Each row is followed by its group and then its class within the group.
|  2.26 | -0.93 |  1.46 |  0.76 |  1.91 | -0.48 |  0.65 | -1.04 |  0.65 |  1.78 |  0.38 |  0.69 |  0.99 |  0.05 |  0.47 | -0.39 |  1.53 | -0.11 | -0.49 |  0.38 | -0.47 |  2.20 | -0.13 | -1.33 |  0.69 |  1.49 | -0.54 |  0.08 | -0.60 |  1.00 |  0.03 | -0.03 |  0.93 | -0.46 | -0.33 |  1.73 | -0.42 |  0.71 |  0.47 | -0.57 | -0.36 | -1.00 | -1.46 |  1.80 | -0.26 |  0.06 | -0.39 | -0.28 | -0.91 |  0.78 |  0.59 |  0.83 | -0.31 | -0.61 |  1.12 |  1.88 |  1.04 |  0.08 | -0.98 |  0.44 | -0.17 |  0.61 |
W/Z747
|  0.18 | -0.46 | -0.44 | -0.68 |  2.98 |  0.41 | -0.62 |  0.52 | -3.12 |  0.75 |  0.08 |  1.20 |  2.26 | -1.55 | -0.66 | -0.48 | -1.39 |  0.00 | -0.18 |  1.09 | -2.65 |  1.33 |  0.31 | -0.36 |  0.97 |  0.99 | -0.95 |  0.26 | -3.29 | -0.80 | -3.78 | -0.16 | -1.92 | -3.95 | -0.58 | -2.30 | -1.59 | -1.27 | -0.67 |  0.66 | -0.82 |  0.45 | -0.84 | -0.78 | -0.08 |  3.33 | -0.80 | -1.77 | -1.09 |  1.72 |  0.58 |  0.63 | -0.26 |  2.83 |  2.51 |  0.56 |  0.36 |  0.89 | -1.56 | -0.28 | -1.52 | -0.49 |
W/Z747
|  1.58 | -0.75 | -1.50 | -0.47 | -0.69 |  0.10 |  0.81 | -3.05 |  2.58 |  0.33 | -0.06 | -0.36 | -1.49 |  4.59 |  1.17 |  0.54 |  2.27 | -1.34 | -0.25 | -1.53 |  2.14 |  0.54 | -0.23 | -2.10 |  0.69 | -0.01 |  0.23 | -0.84 | -0.32 |  0.58 |  2.74 | -1.22 |  2.08 |  1.36 |  0.11 |  4.48 |  0.82 |  2.09 |  1.15 | -1.31 |  1.49 | -1.42 | -0.93 |  0.76 |  0.02 | -4.22 |  0.33 |  1.16 |  0.02 | -0.24 | -0.75 |  0.67 |  0.18 | -2.07 | -1.95 | -1.25 | -1.27 | -0.49 |  0.85 |  0.98 |  1.84 |  0.78 |
N/Z830
|  1.66 |  1.64 | -0.02 | -1.47 |  1.07 | -0.63 |  0.28 | -1.50 | -5.64 |  1.15 |  0.94 |  0.30 | -0.48 | -0.19 |  0.26 | -0.60 | -0.76 |  0.22 | -0.15 |  1.04 |  0.16 |  1.16 |  0.72 | -0.58 |  0.13 |  2.12 | -0.45 |  3.10 | -0.60 |  0.69 |  0.14 |  0.33 | -1.85 |  0.85 |  0.18 |  1.35 | -0.97 | -1.01 | -1.39 |  0.14 | -1.50 |  0.37 |  0.05 |  0.18 |  0.07 |  1.36 | -0.10 | -0.67 | -0.45 |  0.56 |  0.35 |  1.19 |  0.05 |  1.34 |  1.67 |  3.83 |  1.43 |  1.73 | -1.47 |  1.12 | -1.17 | -2.32 |
W/Z323
| -2.53 |  1.44 | -1.22 | -1.11 | -1.07 |  0.55 | -1.11 | -1.22 |  0.79 | -1.01 | -1.93 | -1.09 | -0.71 | -2.05 |  0.43 | -0.38 | -2.29 | -0.18 | -0.63 |  0.12 |  0.68 | -1.13 | -0.95 |  0.21 |  0.26 | -1.34 |  0.51 |  1.21 | -0.22 |  0.19 | -0.49 |  1.23 | -1.19 | -0.29 | -0.11 | -2.52 |  1.72 | -0.39 |  0.59 |  0.36 |  0.28 | -0.61 |  0.63 | -1.06 |  0.18 |  1.48 |  2.25 | -1.44 |  1.31 | -0.84 |  0.45 |  0.72 | -0.04 |  1.05 | -0.42 |  1.24 |  1.89 |  1.63 |  1.39 | -0.26 | -0.31 | -0.15 |
U/Z598
|  1.62 |  0.56 |  0.10 | -0.85 | -1.69 | -0.40 |  0.36 |  0.81 |  0.95 |  1.85 |  1.46 | -2.05 | -0.28 | -2.67 | -0.89 |  0.75 |  0.12 | -0.01 |  0.94 |  0.14 |  1.61 | -0.10 |  0.73 | -0.87 |  0.57 |  1.14 |  0.70 |  0.63 | -0.16 | -0.35 | -0.05 |  1.06 | -0.55 |  0.34 | -0.40 |  2.28 | -0.01 |  2.07 | -0.40 | -1.24 | -1.56 |  1.66 |  0.34 | -1.00 | -0.94 | -4.90 | -1.57 | -1.21 | -0.24 | -0.55 |  0.62 |  0.64 |  0.05 |  1.75 | -2.83 | -0.28 | -0.73 | -0.13 |  0.34 |  1.02 | -0.11 | -0.87 |
N/Z751
|  1.57 |  0.00 | -0.40 | -0.33 | -1.21 | -0.39 |  0.11 | -1.59 |  1.56 |  1.86 |  0.42 | -0.43 |  0.72 |  1.80 | -0.20 |  0.48 |  0.17 | -0.41 |  0.37 | -0.89 |  0.57 |  0.59 |  0.11 | -0.39 |  0.29 |  1.25 |  0.60 | -0.74 | -0.72 | -0.13 |  1.36 |  0.02 |  0.61 | -1.31 | -0.33 |  2.72 |  0.27 |  1.39 |  0.69 | -1.69 |  0.27 |  1.04 | -0.06 | -0.59 | -0.32 | -6.27 | -0.35 | -1.67 |  0.05 | -0.81 | -0.37 |  1.15 |  0.06 |  2.25 | -0.68 | -1.31 | -1.91 | -1.14 |  1.35 |  0.19 |  0.47 |  0.25 |
N/Z830
| -0.69 |  0.51 | -3.01 | -0.47 |  1.06 |  0.31 | -0.84 | -4.19 | -1.04 | -3.30 | -2.32 |  0.29 | -0.56 |  6.18 |  3.13 | -0.04 | -2.65 |  0.02 | -0.99 | -0.63 |  0.29 |  0.69 | -1.57 |  1.38 |  0.45 |  0.40 |  0.36 |  1.79 | -1.57 |  0.34 |  0.95 | -1.15 | -0.53 |  0.29 |  0.52 |  0.34 |  0.58 | -2.39 |  2.05 |  0.52 |  2.36 | -0.51 |  2.09 |  0.12 |  1.53 |  0.83 |  2.83 | -0.01 |  1.01 | -1.08 | -0.77 |  1.15 |  0.50 | -1.85 |  1.16 |  0.11 | -1.20 |  1.36 |  0.30 |  1.45 |  0.49 | -0.77 |
Q/Z127
| -1.25 |  1.55 | -0.94 |  0.61 |  2.32 |  0.28 | -0.38 |  2.43 |  0.14 | -0.67 | -0.15 |  1.65 |  0.16 | -0.62 | -0.35 |  0.99 |  1.18 | -0.18 | -1.12 |  1.14 | -0.88 |  0.64 | -0.44 | -0.68 |  1.28 |  0.14 | -0.50 | -0.32 |  0.88 | -1.39 | -2.33 |  0.14 | -1.31 | -0.40 | -0.73 | -3.49 | -1.29 | -1.70 | -0.46 |  0.42 | -0.19 | -1.08 | -0.92 |  2.12 | -0.05 |  6.44 |  1.46 |  0.98 |  0.08 |  1.56 |  0.10 |  1.15 |  0.02 | -0.76 |  1.14 |  2.39 |  1.43 |  1.65 | -1.70 | -0.42 | -0.61 |  0.55 |
W/Z747
| -1.38 | -1.42 |  0.81 | -0.75 | -2.91 |  0.09 | -0.40 | -0.82 |  1.16 | -0.15 | -1.17 | -1.31 |  0.57 | -2.14 | -0.65 | -0.95 | -3.61 | -0.18 |  0.96 | -0.41 | -0.28 | -1.73 |  0.03 |  2.04 | -1.23 | -1.70 |  0.25 | -0.67 |  0.42 |  0.38 | -0.56 |  0.84 |  0.77 | -1.37 |  0.59 | -1.06 |  2.09 |  0.79 |  0.32 |  0.83 | -0.19 |  1.48 |  1.29 | -3.48 |  0.53 | -3.68 | -0.27 | -1.95 |  0.85 | -1.44 |  0.20 | -1.01 |  0.03 |  2.45 |  0.06 | -3.49 | -0.82 | -1.80 |  2.10 | -0.85 |  0.00 |  0.15 |
U/Z598
|  0.68 |  0.16 |  0.91 |  0.81 | -0.42 | -0.43 | -0.81 | -3.91 |  0.15 |  0.11 | -0.71 |  1.88 |  1.08 |  5.29 |  1.72 | -1.25 | -1.54 |  0.06 | -0.72 | -0.26 | -1.46 |  0.16 | -0.71 |  1.90 | -0.43 |  0.73 |  0.76 |  1.02 | -1.22 |  0.85 |  3.04 | -0.37 |  1.02 | -0.82 |  1.23 |  1.95 |  1.47 | -1.67 |  1.28 | -0.76 |  2.08 | -0.61 |  0.75 |  0.43 |  0.91 | -3.25 |  2.27 | -1.97 |  0.76 | -1.86 | -0.51 |  0.62 |  0.52 |  0.48 |  1.39 |  0.40 | -0.74 | -1.28 |  1.23 |  0.35 | -0.22 |  0.83 |
Q/Z760
